In the rows, 128 means zero.
Each row of numbers stands for one element and depends on some of the facts below. Use the named rows to name the rest.

There are 4 kinds of fact about the elements: Δ, λ, γ, φ.
badamak	Δ	952; bafli	Δ	986; bafur	Δ	205; bamo	Δ	106; batras	Δ	205; bedruk	Δ	986; bepiplam	Δ	952; besun	Δ	205; bigim	Δ	986
bitrar	Δ	986; bofa	Δ	205; brasel	Δ	825; brizuk	Δ	986; brogel	Δ	106; brogor	Δ	106; bukluk	Δ	205; dabak	Δ	106; dagre	Δ	205
devas	Δ	952; divere	Δ	952; dolu	Δ	952; dramu	Δ	986; dramus	Δ	952; dratrubrik	Δ	952; dreskol	Δ	825; driklo	Δ	952; drozek	Δ	825
drusol	Δ	205; duklom	Δ	825; faskena	Δ	952; fepu	Δ	825; flakudron	Δ	986; flaran	Δ	106; flitrak	Δ	952; fluplur	Δ	205; fonin	Δ	952
fugol	Δ	952; fupo	Δ	952; fuvon	Δ	986; gokli	Δ	825; goplato	Δ	825; grabal	Δ	205; gramek	Δ	106; gramus	Δ	952; graplun	Δ	952
graski	Δ	205; grebre	Δ	952; gresur	Δ	952; grubrak	Δ	952; gugul	Δ	952; gumu	Δ	106; gusko	Δ	952; kiskur	Δ	205; klagram	Δ	986
klapu	Δ	205; klelu	Δ	205; kleska	Δ	205; klevi	Δ	825; klibru	Δ	952; klilos	Δ	825; kloplutol	Δ	205; klumo	Δ	205; klupla	Δ	952
kluska	Δ	952; kofik	Δ	205; kuri	Δ	952; lakur	Δ	952; lapla	Δ	106; lebusom	Δ	952; legren	Δ	825; leni	Δ	106; lifupluk	Δ	825
masanok	Δ	952; mebe	Δ	205; mibitun	Δ	952; midal	Δ	952; mudol	Δ	205; muri	Δ	952; naken	Δ	952; nenas	Δ	825; nimu	Δ	986
nirer	Δ	952; noskis	Δ	205; nuskor	Δ	106; pedu	Δ	986; pigigruk	Δ	952; plavin	Δ	205; pleletren	Δ	205; plire	Δ	952; plomal	Δ	952
ploplol	Δ	825; ploski	Δ	952; plovel	Δ	986; pludil	Δ	205; plunu	Δ	825; plustek	Δ	952; plute	Δ	106; pluven	Δ	205; poplo	Δ	952
povan	Δ	986; rabruk	Δ	952; ragron	Δ	205; rase	Δ	952; rodir	Δ	825; rozike	Δ	986; siflir	Δ	952; sikik	Δ	205; skidur	Δ	952
skoskas	Δ	952; staro	Δ	825; stateda	Δ	952; stiplabru	Δ	952; studem	Δ	952; stugok	Δ	106; stunas	Δ	952; tafli	Δ	952; teku	Δ	952
tikaves	Δ	205; trafete	Δ	106; tremerik	Δ	106; tremun	Δ	825; trikizos	Δ	205; triklak	Δ	952; triklim	Δ	952; trofles	Δ	952; tromo	Δ	825
tronem	Δ	205; trufle	Δ	986; truskom	Δ	952; trustuzir	Δ	825; tugron	Δ	986; tupur	Δ	106; vame	Δ	205; vemin	Δ	205; vetrok	Δ	106
volor	Δ	986; zabobrun	Δ	952; zibrar	Δ	205; bafli	λ	klelu; bafli	λ	leni; bamo	λ	brizuk; bedruk	λ	trikizos; bedruk	λ	pludil; bigim	λ	trikizos
bigim	λ	bedruk; bitrar	λ	fepu; bitrar	λ	leni; bitrar	λ	pigigruk; bofa	λ	leni; brasel	λ	leni; brizuk	λ	siflir; brogel	λ	gramek; brogel	λ	pigigruk
bukluk	λ	midal; bukluk	λ	mebe; bukluk	λ	kleska; dabak	λ	zabobrun; dabak	λ	devas; dagre	λ	nenas; dagre	λ	mibitun; divere	λ	kofik; dolu	λ	ploski
dramu	λ	fepu; dramus	λ	teku; dreskol	λ	dolu; dreskol	λ	ploski; driklo	λ	sikik; drozek	λ	bafli; drusol	λ	siflir; drusol	λ	ploski; drusol	λ	gusko
duklom	λ	pludil; faskena	λ	brasel; flakudron	λ	leni; flaran	λ	batras; flitrak	λ	divere; fluplur	λ	nuskor; fugol	λ	brasel; fugol	λ	sikik; fuvon	λ	nenas
fuvon	λ	nuskor; gokli	λ	trikizos; gokli	λ	kuri; goplato	λ	leni; gramus	λ	pigigruk; graplun	λ	kuri; grebre	λ	bofa; gumu	λ	tronem; gumu	λ	gramek
gumu	λ	kuri; gusko	λ	brasel; kiskur	λ	pludil; klelu	λ	bofa; kleska	λ	gramek; kleska	λ	nuskor; klevi	λ	bitrar; klibru	λ	volor; klilos	λ	leni
klilos	λ	pludil; kloplutol	λ	bitrar; klumo	λ	leni; klumo	λ	divere; klupla	λ	klelu; kluska	λ	tronem; kluska	λ	bafli; kofik	λ	siflir; kuri	λ	nenas
lakur	λ	tremun; lebusom	λ	mebe; legren	λ	klelu; mibitun	λ	ploski; midal	λ	bafli; midal	λ	pigigruk; naken	λ	klagram; naken	λ	pleletren; nenas	λ	brogel
nenas	λ	fepu; nirer	λ	gusko; noskis	λ	dratrubrik; noskis	λ	dagre; pigigruk	λ	gramek; pigigruk	λ	bofa; plomal	λ	gramek; ploski	λ	batras; plovel	λ	triklim
pludil	λ	bofa; pludil	λ	nuskor; plunu	λ	midal; plute	λ	leni; plute	λ	bitrar; povan	λ	leni; povan	λ	bafli; ragron	λ	dolu; staro	λ	drusol
staro	λ	nuskor; stiplabru	λ	lebusom; stiplabru	λ	siflir; stiplabru	λ	devas; stiplabru	λ	bitrar; stiplabru	λ	pludil; stugok	λ	gusko; stunas	λ	leni; stunas	λ	pludil
tafli	λ	pigigruk; teku	λ	sikik; tikaves	λ	nuskor; trafete	λ	klelu; trikizos	λ	pludil; trufle	λ	grebre; truskom	λ	brizuk; trustuzir	λ	pleletren; tupur	λ	mebe
tupur	λ	nirer; vemin	λ	lebusom; vemin	λ	sikik; vemin	λ	gumu; zibrar	λ	muri; zibrar	λ	lakur; badamak	γ	324; bafli	γ	324; bafur	γ	324
bamo	γ	324; batras	γ	324; bedruk	γ	324; bepiplam	γ	698; besun	γ	698; bigim	γ	324; bitrar	γ	698; bofa	γ	698; brasel	γ	698
brizuk	γ	324; brogel	γ	324; brogor	γ	324; bukluk	γ	324; dabak	γ	324; dagre	γ	324; devas	γ	324; divere	γ	324; dolu	γ	324
dramu	γ	698; dramus	γ	324; dratrubrik	γ	324; dreskol	γ	698; driklo	γ	698; drozek	γ	698; drusol	γ	698; duklom	γ	324; faskena	γ	324
fepu	γ	698; flakudron	γ	324; flaran	γ	698; flitrak	γ	698; fluplur	γ	324; fonin	γ	324; fugol	γ	698; fupo	γ	324; fuvon	γ	698
gokli	γ	698; goplato	γ	698; grabal	γ	324; gramek	γ	324; gramus	γ	698; graplun	γ	324; graski	γ	324; grebre	γ	324; gresur	γ	698
grubrak	γ	698; gugul	γ	698; gumu	γ	324; gusko	γ	698; kiskur	γ	698; klagram	γ	698; klapu	γ	698; klelu	γ	324; kleska	γ	698
klevi	γ	324; klibru	γ	698; klilos	γ	324; kloplutol	γ	324; klumo	γ	324; klupla	γ	698; kluska	γ	324; kofik	γ	698; kuri	γ	324
lakur	γ	698; lapla	γ	324; lebusom	γ	698; legren	γ	324; leni	γ	324; lifupluk	γ	324; masanok	γ	324; mebe	γ	698; mibitun	γ	324
midal	γ	324; mudol	γ	698; muri	γ	698; naken	γ	324; nenas	γ	698; nimu	γ	698; nirer	γ	324; noskis	γ	324; nuskor	γ	324
pedu	γ	324; pigigruk	γ	698; plavin	γ	324; pleletren	γ	698; plire	γ	324; plomal	γ	324; ploplol	γ	324; ploski	γ	324; plovel	γ	324
pludil	γ	698; plunu	γ	698; plustek	γ	324; plute	γ	698; pluven	γ	698; poplo	γ	698; povan	γ	698; rabruk	γ	324; ragron	γ	324
rase	γ	698; rodir	γ	324; rozike	γ	324; siflir	γ	698; sikik	γ	698; skidur	γ	324; skoskas	γ	324; staro	γ	698; stateda	γ	324
stiplabru	γ	324; studem	γ	698; stugok	γ	698; stunas	γ	324; tafli	γ	324; teku	γ	324; tikaves	γ	698; trafete	γ	698; tremerik	γ	698
tremun	γ	324; trikizos	γ	324; triklak	γ	324; triklim	γ	324; trofles	γ	698; tromo	γ	698; tronem	γ	698; trufle	γ	698; truskom	γ	324
trustuzir	γ	698; tugron	γ	698; tupur	γ	698; vame	γ	324; vemin	γ	324; vetrok	γ	698; volor	γ	324; zabobrun	γ	324; zibrar	γ	324
bamo	φ	volor; bamo	φ	besun; bamo	φ	graplun; batras	φ	stateda; batras	φ	masanok; batras	φ	divere; dagre	φ	klelu; dagre	φ	fepu; dagre	φ	grabal
duklom	φ	poplo; duklom	φ	drozek; duklom	φ	brasel; duklom	φ	stunas; faskena	φ	vame; faskena	φ	brizuk; faskena	φ	klumo; faskena	φ	sikik; flaran	φ	vame
flaran	φ	dratrubrik; flaran	φ	siflir; flaran	φ	devas; flitrak	φ	vame; flitrak	φ	dreskol; flitrak	φ	siflir; flitrak	φ	ploski; flitrak	φ	lapla; flitrak	φ	tromo
fonin	φ	lifupluk; fonin	φ	truskom; fonin	φ	zabobrun; fonin	φ	graski; fonin	φ	bigim; gramus	φ	trikizos; gramus	φ	fuvon; gramus	φ	bukluk; gramus	φ	pluven
gramus	φ	klevi; grebre	φ	brogor; gumu	φ	rodir; gumu	φ	staro; gumu	φ	klumo; gumu	φ	kluska; gusko	φ	fuvon; gusko	φ	siflir; gusko	φ	kofik
klapu	φ	vame; klapu	φ	rozike; klapu	φ	kloplutol; klapu	φ	lakur; klapu	φ	badamak; klapu	φ	mudol; klapu	φ	kuri; kleska	φ	vetrok; kleska	φ	kluska
legren	φ	muri; legren	φ	kofik; legren	φ	divere; legren	φ	plavin; mebe	φ	noskis; mebe	φ	driklo; mebe	φ	tronem; mebe	φ	divere; mebe	φ	gresur
nimu	φ	pluven; nimu	φ	klupla; nimu	φ	lakur; nimu	φ	plunu; nirer	φ	klupla; nirer	φ	dramu; pedu	φ	dreskol; pedu	φ	studem; plomal	φ	lifupluk
plomal	φ	truskom; plovel	φ	stateda; plovel	φ	bepiplam; plovel	φ	devas; plovel	φ	plavin; plovel	φ	rabruk; plustek	φ	lifupluk; plustek	φ	muri; plustek	φ	triklak
plustek	φ	graski; plustek	φ	mudol; plustek	φ	bafur; povan	φ	bofa; povan	φ	triklak; povan	φ	divere; povan	φ	naken; rase	φ	plire; rase	φ	masanok
rase	φ	lifupluk; rase	φ	drozek; rase	φ	sikik; skidur	φ	grubrak; skidur	φ	klumo; skidur	φ	drozek; skidur	φ	kiskur; skidur	φ	klupla; stiplabru	φ	masanok
stiplabru	φ	siflir; stiplabru	φ	nuskor; tafli	φ	gokli; tafli	φ	tremerik; tafli	φ	lakur; tafli	φ	gresur; teku	φ	pigigruk; teku	φ	klevi; tremun	φ	nenas
tremun	φ	grabal; tremun	φ	badamak; tremun	φ	mibitun; triklim	φ	tronem; triklim	φ	gokli; trofles	φ	rozike; trofles	φ	leni; trofles	φ	badamak; trofles	φ	plunu
trustuzir	φ	volor; trustuzir	φ	dabak; trustuzir	φ	klevi; tugron	φ	tupur; tugron	φ	stunas; tugron	φ	vemin; zibrar	φ	klagram; zibrar	φ	klibru; zibrar	φ	divere
zibrar	φ	pludil

Named rows:
dagre: [148 164 118 165 103 168 163 162  85 179 154 138 130 114  74 122  88  98
 121 148 102 118 106 181 138 137 124 138 143 137]
pluven: [123 153  95 160 108 126 174 222 112  96 143 102 166 142 107 113 130  95
 116 169 119 139 143 134 152 135  83 128 121 120]
dabak: [138 161 136  99 146 118 117  94 133 170 132 136 109 119 130 126 136 135
 113  96 139 124 114 143 124 132 156 123 132 126]
klevi: [147 190 133 103 185 118 161 151 125 174 180  82  93 127 108  94 127 134
 127 114 138 105  83 162 156 110 177 143 144 131]
flitrak: [123  55 123 107 137 125  72 119 184 109  64 155 103 126 161 141 125 142
 163 132 114 163 164 106  99 122  87 129 102 113]
dreskol: [146 165 119  79 171 109 159 244 131 157 164  68  95 144 128 111 150  82
 179 134 128 134 148 123 141 104 151 141 129 116]
tromo: [131 160 110 100 165  90 167 218 131 111 175  46  95 143 130 110 151 102
 158 136 141 134 139 113 148 107 143 160 130 119]
bepiplam: [115  70 148 115 102 110  91 104 159  93  79 134 149 146 173 149 148 139
 139 125 139 139 174  84 105 146 111 123 122 116]
mebe: [133  93  93 170 113 145 174 220 106  95 155 116 195 141  82 129 104 102
 160 181 108 139  95 104 151 120  94 133 124 129]
bukluk: [152 187 120 155 125 141 155 168  93 129 138 140 135 112  79 109 106 118
  89 142 104 113 112 198 161 138 128 113 125 136]
plire: [117 109 155 117 100 122  88  31 132 149  93 151 128 115 161 150 132 144
 109  91 135 124 141 120 102 151 137 117 125 143]
rase: [110  29 114 118 115 130  84  97 154 101 101 156 118 141 160 152 137 129
 141 128 122 148 206  89 101 117 115 139 135 118]
muri: [103  58 149 124  89  99  99  99 150  84  94 130 150 149 170 152 158 133
 140 121 142 137 174  69 105 135 110 121 123 122]
tugron: [127 124  87 132 122 135 152 193 132 124 154 116 136 131 112 115 120 105
 141 159 139 152 141 119 137 112  96 162 139 100]
klagram: [118 151  97 141 110 104 161 188 121  88 152  95 152 143 123 127 139 101
 135 160 145 150 132  98 140 122  99 145 129 114]
brogel: [133 148 160 112 128 128 116  99 118 117 133 145  93 117 126 135 126 150
 126 120 147 100 106 151 127 125 186 131 147 125]
nirer: [120  82 152 120 128 162  92  40 145 208 101 177 124 138 152 142 110 152
 129  89 129 124 116 126  91 138 123 114 135 130]
flakudron: [141 188 105 133 160 133 147 128 121 129 147 142 136 116 101 112 123 136
 100 121 126 128  90 159 153 121 137 123 119 132]

Rows to name:
No name comes twice in this set of rows, the named rows included.
[120 130 117 178 111 133 178 220 102  54 148 106 166 152 102 116 123 114
 131 184 118 120 112 119 160 126  95 128 126 130] => tronem
[146 202 106 157 107 146 160 155  83 176 151 129 146 114  91 124 114  85
 110 131 102 125 120 167 142 147 119 109 119 146] => ragron
[126 180 113 160 151 129 155 118 110  98 154 130 132 115  99 114 119 147
 102 132 133 120  80 149 150 121 135 130 127 140] => bafli
[132 124 146 108 136 148 112 104 131 157 137 147  88 111 116 123 106 145
 130 122 139 112 112 150 118 112 162 160 156 116] => gumu
[137 182  94 121 176 120 166 119 101 162 210  72  74 116 118 117 144 107
 117 104 126 118 135 144 145  96 183 163 144 150] => lifupluk
[146  87 132 105 140 145  60  54 157 156  70 190  93  89 135 142 103 155
 136  99 100 143 138 155 106 130 149 112 109 140] => stiplabru
[122  82 144 123 110 149  88  26 146 184 101 162 114 123 153 140 110 149
 115  95 138 124 141 127  92 140 120 139 143 132] => skidur
[123 147 106 134 140 115 148 208 131  81 138 121 153 136 113 109 142 121
 126 162 136 146 140 127 155 117 113 130 125 102] => trufle
[117 118 173 124  87 130  87  34 124 140  92 151 104 119 161 161 123 140
 138 107 138 106 126 120  93 147 144 115 130 140] => dratrubrik
[116  68 144 121  95 136  91  21 141 173 104 144 147 118 144 148 113 152
 119  98 141 130 110 102  96 148 116 142 140 137] => triklim
[125  95 132 115 142 150  75  38 161 182  88 176  92 108 149 134 112 156
 128  99 110 137 133 134  96 128 121 123 117 134] => faskena
[134 174  91 137 119 143 146 113 114 163 156 119 113 100  96 119 101 119
 123 130 123 136 103 150 129 119 117 159 137 127] => pedu
[166 154  73 149 103 121 148 140  91 161 158 120 184  82  59 120  96 109
 100 122 102 142 108 162 154 141 110 156 131 141] => zibrar
[142 149 114 151 115 138 163 246 108  93 128 126 149 143  98 115 129 102
 130 176 100 127 148 152 156 131 105 110 118 122] => tikaves

Now the same elements, written a new way:
Named rows:
divere: [105  96  88 151 116 122 146 100 126 164 159 148 171 108]
klelu: [105  94  76 149 115 124 144 105 121 179 149 144 140 105]
zibrar: [ 97 106  74 131 142 118 135  88 115 162 151 157 145 102]
dabak: [100  64  75 125 148 148 145  83 159 176 210 107 102 101]
bukluk: [ 96  88  83 134 115 125 148  90 127 167 151 139 150  98]
tronem: [150 129 119 123  97 133 163  77 103 167 162 140 126 133]
brogor: [ 74  88  70 149 130 138 140  60 197 187 211 143  85 148]
vame: [ 99  90  82 141 120 126 144  92 122 173 151 139 152 111]
drozek: [163 139  97  85 110 151 159 100 164 162 191 124 136 132]
klevi: [121  97  66 118 140 141 156 112 185 162 175 118 152 105]
truskom: [101  96  84 140 110 123 142 100 128 164 160 151 172 101]
ragron: [ 97  91  74 133 115 125 145  90 122 169 154 141 152 102]
lapla: [102  71  69 128 150 148 135  90 150 185 213 110 105 120]
dratrubrik: [109  95  91 161 126 122 151  99 121 164 156 144 171 118]
plustek: [105 100  76 151 118 120 150  95 122 159 162 149 171 107]
rodir: [120 102  65 123 147 143 149 114 176 167 177 117 159 127]
pleletren: [159 118 110 131  78 118 154  73 106 151 164 119 127 142]
gumu: [100  76  59 126 153 148 137  83 145 180 218 110 110 123]

Rows to name:
No name comes twice in this set of rows, the named rows included.
[102  97  80 141 111 121 146  98 126 161 162 151 171  98] => dramus
[ 93  89  79 130 115 126 141  91 123 170 153 141 155 106] => klumo
[147 129 119 120  98 133 162  74 105 165 163 140 129 135] => sikik
[148 133 105 115  92 131 163  74 102 162 167 144 127 123] => klapu
[147 130 111 113  93 133 162  74 104 163 165 143 127 124] => drusol
[120 106  50 116 139 140 150 113 175 163 181 122 155 113] => legren
[166 142  91  87 110 149 164 100 163 159 192 125 131 127] => goplato
[116 105  52 112 140 141 148 108 175 162 183 119 162 119] => duklom
[106  97  66 153 117 122 149 101 116 174 153 144 141 106] => dagre
[143 133 106 110  94 133 162  68 100 159 170 141 135 130] => kleska
[ 97  90  79 135 115 125 142  93 123 173 152 141 151 105] => noskis

